Below are the code and all the weights of a small trained network. Each question names an input and a target symbol and asks about switching units off, where a switched-off unit gives its printed mean instead of its output.

import numpy as np


def w(rows, s, z=0):
    codes = np.array(rows[::2]) - 128.0
    scale = np.full(codes.shape[1], s)
    scale[-1] = z or s
    return codes * scale


def f(y):
    return y / 2 * (1 + np.tanh(0.7978845608 * (y + 0.044715 * y**3)))


def softmax(a):
    e = np.exp(a - a.max(-1, keepdims=True))
    return e / e.sum(-1, keepdims=True)


def log_softmax(a):
    a = a - a.max(-1, keepdims=True)
    return a - np.log(np.exp(a).sum(-1, keepdims=True))


def net(x, mask):
    ids = ['ΔΛΠεστ'.index(c) for c in x.split()]
    T = len(ids)
    res = E[ids] + P[:T]
    u = 0
    for l in range(2):
        q, k, v = (res @ M[l].T for M in (Q, K, V))
        z = softmax(np.where(np.tri(T) > 0, q @ k.T / 2**0.5, -1e9)) @ v
        res = res + np.where(mask[u], z, O[l][:, -1]) @ O[l][:, :-1]
        u += 1
        y = f(res @ A[l][:, :-1].T + A[l][:, -1])
        res = res + np.where(mask[u : u + 16], y, B[l][:, -1]) @ B[l][:, :-1]
        u += 16
    return log_softmax(res[-1] @ U[:, :-1].T + U[:, -1])


Q, K, V, O, A, B = {}, {}, {}, {}, {}, {}
E = w([
[96,123,216,64,6,99,141],'Δ',
[144,123,149,174,159,185,165],'Λ',
[124,236,122,221,101,105,147],'Π',
[125,131,98,185,74,178,93],'ε',
[147,140,105,88,162,162,94],'σ',
[199,127,179,91,123,173,87],'τ',
],0.021)
P = w([
[93,141,84,174,82,86,238],'0',
[166,115,141,117,169,110,53],'1',
[233,183,80,111,138,126,111],'2',
[52,196,205,187,84,174,179],'3',
[93,83,118,148,145,146,75],'4',
[250,165,51,108,122,154,133],'5',
],0.012)
Q[0] = w([
[100,150,254,188,109,217,103],'0.h0',
[59,74,164,135,189,87,44],'0.h0',
],0.0079)
K[0] = w([
[86,198,109,61,80,238,2],'0.h0',
[93,45,137,18,61,184,160],'0.h0',
],0.0054)
V[0] = w([
[127,101,143,84,116,254,132],'0.h0',
[79,192,175,144,126,134,137],'0.h0',
],0.0061)
O[0] = w([
[241,204,153,254,75,75,107,155],'0.h0',
[37,114,145,146,138,29,139,252],'0.h0',
],0.01,0.0022)
A[0] = w([
[77,155,133,140,109,114,173,156],'0.n0',
[150,166,180,131,96,140,69,126],'0.n1',
[96,103,124,152,108,139,137,152],'0.n2',
[185,102,116,73,190,142,136,108],'0.n3',
[133,94,126,169,98,88,135,90],'0.n4',
[166,197,206,118,158,137,147,173],'0.n5',
[202,136,131,125,96,130,135,72],'0.n6',
[134,102,124,162,119,175,143,79],'0.n7',
[132,116,110,165,79,135,151,132],'0.n8',
[71,54,200,155,157,107,172,4],'0.n9',
[118,168,166,71,160,139,100,190],'0.n10',
[195,94,148,100,210,213,162,83],'0.n11',
[127,149,75,173,189,133,76,156],'0.n12',
[150,132,128,75,150,130,74,205],'0.n13',
[141,142,110,125,98,82,83,92],'0.n14',
[148,112,107,134,246,170,145,74],'0.n15',
],0.012,0.0034)
B[0] = w([
[101,103,162,129,149,222,194,221],'0.n0',
[163,152,120,162,139,127,105,250],'0.n1',
[160,116,190,115,139,179,111,166],'0.n2',
[124,153,127,142,216,136,173,180],'0.n3',
[133,160,163,167,135,130,124,150],'0.n4',
[112,159,91,132,183,178,114,254],'0.n5',
[121,99,140,138,71,106,73,208],'0.n6',
[157,130,122,123,98,72,97,175],'0.n7',
[162,109,91,96,165,109,146,201],'0.n8',
[86,81,118,175,224,91,73,171],'0.n9',
[156,234,135,159,166,122,130,169],'0.n10',
[91,122,96,71,101,132,57,239],'0.n11',
[90,146,92,158,102,22,169,217],'0.n12',
[160,176,220,125,187,73,188,184],'0.n13',
[129,103,255,165,149,55,168,153],'0.n14',
[78,144,74,149,96,84,90,190],'0.n15',
],0.0082,0.007)
Q[1] = w([
[123,100,92,78,129,136,167],'1.h0',
[116,168,136,129,97,1,83],'1.h0',
],0.0072)
K[1] = w([
[150,2,92,47,62,102,242],'1.h0',
[31,181,101,180,43,172,203],'1.h0',
],0.0048)
V[1] = w([
[210,51,148,33,170,254,93],'1.h0',
[82,67,114,188,60,49,164],'1.h0',
],0.0073)
O[1] = w([
[107,184,220,210,172,173,44,1],'1.h0',
[152,3,121,128,40,184,70,48],'1.h0',
],0.0077,0.0057)
A[1] = w([
[148,143,107,169,113,96,96,158],'1.n0',
[165,98,168,128,85,254,67,134],'1.n1',
[155,161,163,214,185,114,147,173],'1.n2',
[78,152,116,18,135,195,143,254],'1.n3',
[119,130,166,151,126,200,230,112],'1.n4',
[182,141,112,114,90,242,119,185],'1.n5',
[139,182,124,54,107,46,95,79],'1.n6',
[27,126,53,175,161,117,112,130],'1.n7',
[68,125,175,98,170,90,205,111],'1.n8',
[64,140,152,151,124,110,36,121],'1.n9',
[166,208,118,102,154,143,167,131],'1.n10',
[124,166,127,144,71,83,36,114],'1.n11',
[168,71,135,166,131,106,138,120],'1.n12',
[182,81,219,102,197,123,81,3],'1.n13',
[77,139,75,179,87,208,104,73],'1.n14',
[176,169,143,181,106,115,141,75],'1.n15',
],0.0095,0.0051)
B[1] = w([
[105,112,90,138,127,177,63,191],'1.n0',
[221,86,212,151,133,100,7,140],'1.n1',
[190,64,145,41,135,113,115,247],'1.n2',
[153,69,112,146,29,70,204,188],'1.n3',
[137,121,94,173,248,109,80,199],'1.n4',
[117,194,202,55,138,129,225,153],'1.n5',
[53,148,157,192,207,115,136,199],'1.n6',
[158,222,171,100,64,178,129,209],'1.n7',
[152,130,67,117,107,198,46,196],'1.n8',
[38,207,114,173,121,176,93,152],'1.n9',
[146,104,76,154,1,71,113,232],'1.n10',
[70,109,152,160,202,125,77,194],'1.n11',
[186,118,149,167,79,60,193,147],'1.n12',
[82,99,115,81,13,163,174,146],'1.n13',
[33,165,188,211,77,179,191,160],'1.n14',
[168,56,147,131,54,188,138,191],'1.n15',
],0.0066,0.013)
U = w([
[186,149,133,50,126,167,122,121],'Δ',
[132,132,102,48,79,115,214,208],'Λ',
[132,128,124,116,240,77,181,255],'Π',
[114,73,115,158,108,98,131,28],'ε',
[72,167,255,183,104,70,225,76],'σ',
[61,140,107,120,127,172,118,108],'τ',
],0.0096,0.0051)

Each question gives the input, a string of symbols that net reads in full, and the target symbol t.
The units are the heads (2 rows each of Q, K, V and O) and the neurons (one row each of A and B). Each row of codes is followed by its name. A weight is (code - 128) times the scale printed after its matrix; where a second scale follows, it is the last column's (O, A, B and U).
mask holds one flag per unit, layer by layer, with each layer's heads first. A switched-off unit (its flag False) gives its mean, the last column of its rows in O or B, instead of its output. The means were averaged over made-up inputs and are rounded, as every weight is.
A unit's drop is (log p(t) with every unit on - log p(t) with that unit switched off) / (log p(t) with every unit on - log p(t) with every unit switched off).
The circuit of an input: a set's keep is (log p(t) with only the set's units on - log p(t) with every unit switched off) / (log p(t) with every unit on - log p(t) with every unit switched off). Starting from the 12 units with the biggest drops (on a tie, the unit counted first), units are removed one at a time, each time the one whose removal leaves the highest keep (on an exact tie, the one counted first), for as long as the keep stays at least 0.8.
circuit, biggest first: the units of the circuit, biggest drop first
unit that matters most: the unit with the biggest drop
top k neurons: the k neurons with the biggest drops, biggest first
k most important neurons of layer l: the k neurons of layer l with the biggest drops, biggest first
drop when u is switched off: that unit's drop, to one decimal
input Λ τ ε Δ, target Δ: unit that matters most => 1.h0
input ε Λ Π Π, target τ: circuit, biggest first => [1.n8; 0.h0]
input Π τ Λ σ, target Δ: 2 most important neurons of layer 0 => [0.n11; 0.n5]
input Λ ε σ, target Π: 2 most important neurons of layer 0 => [0.n0; 0.n13]
input Π Λ τ ε, target Δ: top 2 neurons => [1.n2; 0.n10]
input Λ ε Π ε, target σ: top 2 neurons => [1.n5; 1.n14]
input Δ Λ Δ σ Λ Λ, target τ: circuit, biggest first => [0.n11; 0.n15; 0.n13; 1.n2]
input ε Π τ, target Λ: 2 most important neurons of layer 1 => [1.n10; 1.n3]
input Π Λ Δ Λ, target Π: circuit, biggest first => [1.n4; 0.n0]
input τ Π Π Π τ Λ, target Λ: top 2 neurons => [1.n3; 0.n15]
input Δ Λ τ τ Λ Δ, target σ: 2 most important neurons of layer 0 => [0.n6; 0.n14]
input Δ Π Π Π, target τ: top 4 neurons => [1.n8; 0.n0; 1.n4; 0.n9]
input Λ Π Δ Δ, target τ: top 3 neurons => [1.n8; 0.n9; 0.n0]
input Δ Δ ε Π Π, target Λ: circuit, biggest first => [1.h0]
input Π Λ Λ Δ, target Π: top 2 neurons => [1.n4; 0.n0]
input Λ σ Π Δ, target Λ: top 2 neurons => [1.n3; 0.n12]
input Δ Λ Λ τ, target Δ: top 2 neurons => [1.n2; 0.n12]
input Π τ Λ ε, target Δ: drop when 1.h0 is switched off => 0.6
input ε ε ε τ, target Δ: drop when 1.n2 is switched off => 2.1
input ε Λ Λ σ ε ε, target ε: drop when 1.n15 is switched off => 0.1
input τ τ ε Π, target Δ: unit that matters most => 1.h0
